(in the rows, 128 means zero)
Each row of numbers belongs to one of the nodes below and depends on some of the facts about them. Some rows are named. Which node is each other row?

Some rows with their names:
[ 88 170 188 117 147  83 111 128 160 120 145 162  74 142 158 202 154 138
 136 116 164 103 130 117  75 144] -> futra
[101 163 110 113 122 108 129 150 159 149 163 165  78 155 127 180 157  89
 134  91 138 104 129 102 132 134] -> grigrum
[103 155 154 122  99 128 117  79 130 133 104 106 123 145 114  91  32 156
 140 180 116 175 136 131 102 117] -> musta
[ 76 142 155 160 155 115 129 123  77 145 119 175 161  96 141 167  67 110
 154  93 106 134 142 128  91 152] -> stemuk
[118  61 121  37 131 154  64  84 192 124 143  79 107 120 125 111 141 171
 131 119 125 117 140 104 118 129] -> simir
[105 124 174 154 103 145 134 142 131 105 133 152  96 141 119 154 112 122
 160 164 108 133 129 130  53 145] -> vetem
[150 144 126 120 131 129  94 158 163 128 198 148 161 111  80 164 177 132
 119  62 119 103 144 116 118 170] -> braplugre
[116 122 209 120 116  90  97 135 127 139 144 145 131 123 115 162 108 141
 162 135 126 126 132 130  87 156] -> domisu
[185 152 109 198 153  98 153 105  54 119  86 132 103 122 118  71 103 130
  73 161 171 115 142 149 124 112] -> boski
[113 111  98  74 136 134 177 153 156 135 134 100 168 128 176 130 183 156
 101 158 145 120  86 101 113  69] -> futrun
[131 131 139 134 125 136 129 162 144 126 147 160 135 138 121 149 159 104
 150 116 118 116 132 117 129 148] -> braman
[177 169  56 179 126 122 141 113  94 131  75 109 106  99  83  75 114 144
 110 134 144 159 135 163 169 127] -> brugil
[ 59 152 153 142 146 133 124 138  85 158 104 176 162  68 105 188  86 121
 154  89  91 138 147 130 112 151] -> tropadrin
[119 154 142 137 100 138 142  92 114 129 128 106 122 175 146  97  47 121
 134 185 115 174 125 119 119 100] -> sudri
[193 125  99 153 100  93 123  92  75 156 110  94 102 104 108  76  84 130
 109 126 141 113 129 177 200 110] -> tegril
[130 126 160 133 132 125 134 151 126 134 148 145 130 137 116 161 150 111
 130 119 113 116 118 124 119 138] -> bikom
[113 111 163 125 105 111 145 182 134 144 142 142 130 107  98 152 137 125
 139 136 102  88 110 149 130 130] -> grupli
[232 165  94 162 116  89  89  66  86 157 166 102 149 141 108  99 111 110
  94  98 167 155 158 137 150 100] -> planu
[151 145 120 123 157 176 153 142 118  96 113  70 149 161 108 115  77 119
  95 147 117 137 117 144 156 111] -> tirok
[ 78 141 128 143 102 134 165 177 140 117  86 163 159  81 109 143 133 154
 168 185 140 143  85 130  51  91] -> vutres
[ 75 145 177 152 143 140 164  98  68 115 128 184 167  84 139 179 135  85
 123  56  76 138 122 121 141 115] -> pliter
[110  89 221 120 122 105  87 132 132 106 146 126  78 109 129 160 122 160
 147 132 108  82 133 161  86 181] -> festok
[122 163 166 125 135 108 155 118 109 108 131 105 151 150 194 110 114 163
  75 169 139 126 113 146 136 118] -> nepo
[132 117 183 104 143 138 114 155 102 147 168 142 127 180 162 180 192 143
 168 119 134 144 188 121 138 150] -> sadrol
[107 104  79  69 117 155 148 151 185 128 124 103 153 126 145 110 148 152
 120 154 139 149  93  99 106  97] -> zalik
[112 136 200 149 124 129 129 106 125  94 130 156 100 144 136 152 137 121
 155 145 105 165 128 112  68 136] -> grosul
[ 95 117 136  93 109 124 137 129 168 106  96 100 149 114 187 109 123 167
 123 196 152 167  79 114  61 104] -> skeklak

Some facts about the nodes:
bikom	dudur	rasol; boge	dudur	tropadrin; boski	dudur	nefli
bradizom	dudur	pegro; braman	dudur	figalom; braplugre	dudur	domisu
brenas	dudur	mosko; brudrik	dudur	ruful; brugil	dudur	sifu
bufun	dudur	tirok; direra	dudur	stuklin; droflum	dudur	robuvel
dubrun	dudur	braplugre; faribal	dudur	futrun; feskem	dudur	fleditas
futra	dudur	megruk; futrun	dudur	braman; grigrum	dudur	futra
grosul	dudur	nutesto; ketavum	dudur	drubis; klirelis	dudur	plival
loklodun	dudur	rograk; megruk	dudur	bradizom; miplak	dudur	rigrek
mosko	dudur	disto; nefli	dudur	rigror; nepo	dudur	mafer
nutesto	dudur	treklu; pegro	dudur	ploplon; pituk	dudur	pliter
planu	dudur	dubrun; pliter	dudur	vedram; plogobir	dudur	pituk
ploplon	dudur	bufun; pugrus	dudur	klirelis; puvi	dudur	miplak
puzen	dudur	grigrum; regen	dudur	sigre; rere	dudur	grupli
rigror	dudur	vuzir; robuvel	dudur	regen; rograk	dudur	planu
sadrol	dudur	pugrus; simir	dudur	ketavum; stasta	dudur	sadrol
stuklin	dudur	stasta; sudri	dudur	rere; tadro	dudur	puzen
tirok	dudur	droflum; tosin	dudur	grosul; traskil	dudur	vutres
treklu	dudur	plogobir; vaklom	dudur	boski; vedram	dudur	puvi
vetem	dudur	simir; vuzir	dudur	zoplofir; zalik	dudur	klefliles
zoplofir	dudur	stemuk; bikom	vibren	a; boge	vibren	a
boski	vibren	c; bradizom	vibren	a; braman	vibren	a
braplugre	vibren	a; brenas	vibren	e; brudrik	vibren	e
brugil	vibren	c; bufun	vibren	b; direra	vibren	c
disto	vibren	b; domisu	vibren	a; droflum	vibren	d
drubis	vibren	b; dubrun	vibren	a; faribal	vibren	a
feskem	vibren	a; festok	vibren	a; figalom	vibren	f
fleditas	vibren	b; futra	vibren	a; futrun	vibren	b
grigrum	vibren	a; grosul	vibren	a; grupli	vibren	a
ketavum	vibren	e; klefliles	vibren	c; klirelis	vibren	a
loklodun	vibren	c; mafer	vibren	b; megruk	vibren	d
miplak	vibren	a; mosko	vibren	d; musta	vibren	d
nefli	vibren	c; nepo	vibren	d; nutesto	vibren	a
pegro	vibren	a; pituk	vibren	c; planu	vibren	c
pliter	vibren	f; plival	vibren	a; plogobir	vibren	e
ploplon	vibren	c; pugrus	vibren	a; puvi	vibren	f
puzen	vibren	c; rasol	vibren	a; regen	vibren	c
rere	vibren	b; rigrek	vibren	a; rigror	vibren	c
robuvel	vibren	a; rograk	vibren	e; ruful	vibren	f
sadrol	vibren	a; sifu	vibren	c; sigre	vibren	d
simir	vibren	b; skeklak	vibren	b; stasta	vibren	d
stemuk	vibren	f; stuklin	vibren	b; sudri	vibren	d
tadro	vibren	c; tegril	vibren	c; tirok	vibren	d
tosin	vibren	f; traskil	vibren	a; treklu	vibren	e
tropadrin	vibren	f; vaklom	vibren	a; vedram	vibren	c
vetem	vibren	a; vutres	vibren	e; vuzir	vibren	a
zalik	vibren	b; zoplofir	vibren	b

Rows to name:
Some rows may be nodes named above.
[106 195  71 112 121 115 143 121 157 134 127 108  99 154 154 131  95 120
  93 142 156 112 109 115 156 106]	megruk
[163 136 115 143 104 127 103 159 151 144 208 152 162 128 103 173 167  90
 119  87 125 112 130 111  83 138]	dubrun
[191 143  95 183 140 125 128 111  71 119  82  94 123 119 110  86  97 124
  98 150 151 141 120 186 174 128]	regen
[186 132 103 170 186  93  81  61  85 115  91 128  87 140 122  29  95 146
  78 115 165 125 191 133 144 172]	nefli
[159  89 147 124 179 161 118 158 139 107 143 125 150 162 104 150 153  95
 141  98 118 115 128 123 149 159]	robuvel
[ 85 134 157 146 158 138 132  90  80 122 143 157 147  91 161 173 125  91
 134  53  81 131 134 120 137 149]	puvi
[ 87  72 131  72 125 154 139 146 164 106 112 107 118  88 112  88 123 191
 102 191 139 106 130 118  63 100]	zoplofir
[ 91 114 136 136 142 148 131 117  63 148 168 159 149  97 139 176 106  73
 148  57  91  76 135 126 144 121]	tosin
[ 79 127 127 133  97 138 163 175 139 108  88 156 163  88 115 146 129 141
 160 193 129 148  87 133  56  98]	vutres
[185 135 106 193 161  87 139  91  51 122  97 138 104 135 130  36 102 121
  76 157 165 100 165 135 135 129]	rigror
[165 176  67 188 125 116 130 116  93 130  85 122 119 108  80  79 106 144
  96 127 153 145 134 160 166 126]	brugil
[112  88 142  91 127 162  96  74 183  91 124 143 117  92  88 124 156 138
 156  98  90 157 149 118 110 108]	treklu
[161  86 144 125 176 156 118 165 135 111 142 130 148 163  99 155 148  88
 141  86 106 113 131 126 143 155]	robuvel
[104 106  70  81 149 191 152 164 186  86  92  79 149 128 131 143 134 132
 118 177 147 138  71 132  80  91]	bufun
[106 197  90 112 116 127 148 124 155 134 138 109  93 169 152 128  88 125
  96 135 155 123 109 120 151 106]	megruk
[109  95  67 120  94 165 150 150 162 141 134 143 141 123 112 121 125  89
 175 138 122 131 101 109 107  95]	brudrik
[180 147  95 176 142 120 137  87  77 125  84  92  88 163 119 110  61  85
 124 155 177 154 112 146 148 106]	ploplon
[122 106 117 118 122 143 179 135 154  97 126 157 162  95 129 135 199 111
 136 117 110 147 100 107 140  71]	plogobir
[113 158  94 143 155 148 145 171 165 123 129 161 112 166 106 172 144  79
 152  99 142 139 117  97 124 137]	pegro
[181 136 108 188 163  90 146  89  57 125 103 139  97 145 129  36 105 129
  83 155 164 105 160 141 140 129]	rigror
[193 127 102 176 175  89  89  60  84 117  98 132  88 137 124  26 112 144
  82 121 160 124 195 135 142 173]	nefli
[143 115  91 113 121 147 121 132 157 130 177 122 179 116 124 152 160 105
 139 108 144 124 114 104  89 104]	rograk
[103 157 100 136 158 148 142 181 161 119 125 155 117 170 108 179 149  68
 146 101 137 127 114 106 122 132]	pegro
[ 80 140 165 151 152 143 164 106  70 117 123 183 156  85 146 179 138  86
 120  60  67 134 122 119 136 107]	pliter
[177 126 110 192 161  86 140  92  46 118 103 139  90 137 137  36  99 123
  69 153 170 110 155 147 127 130]	rigror

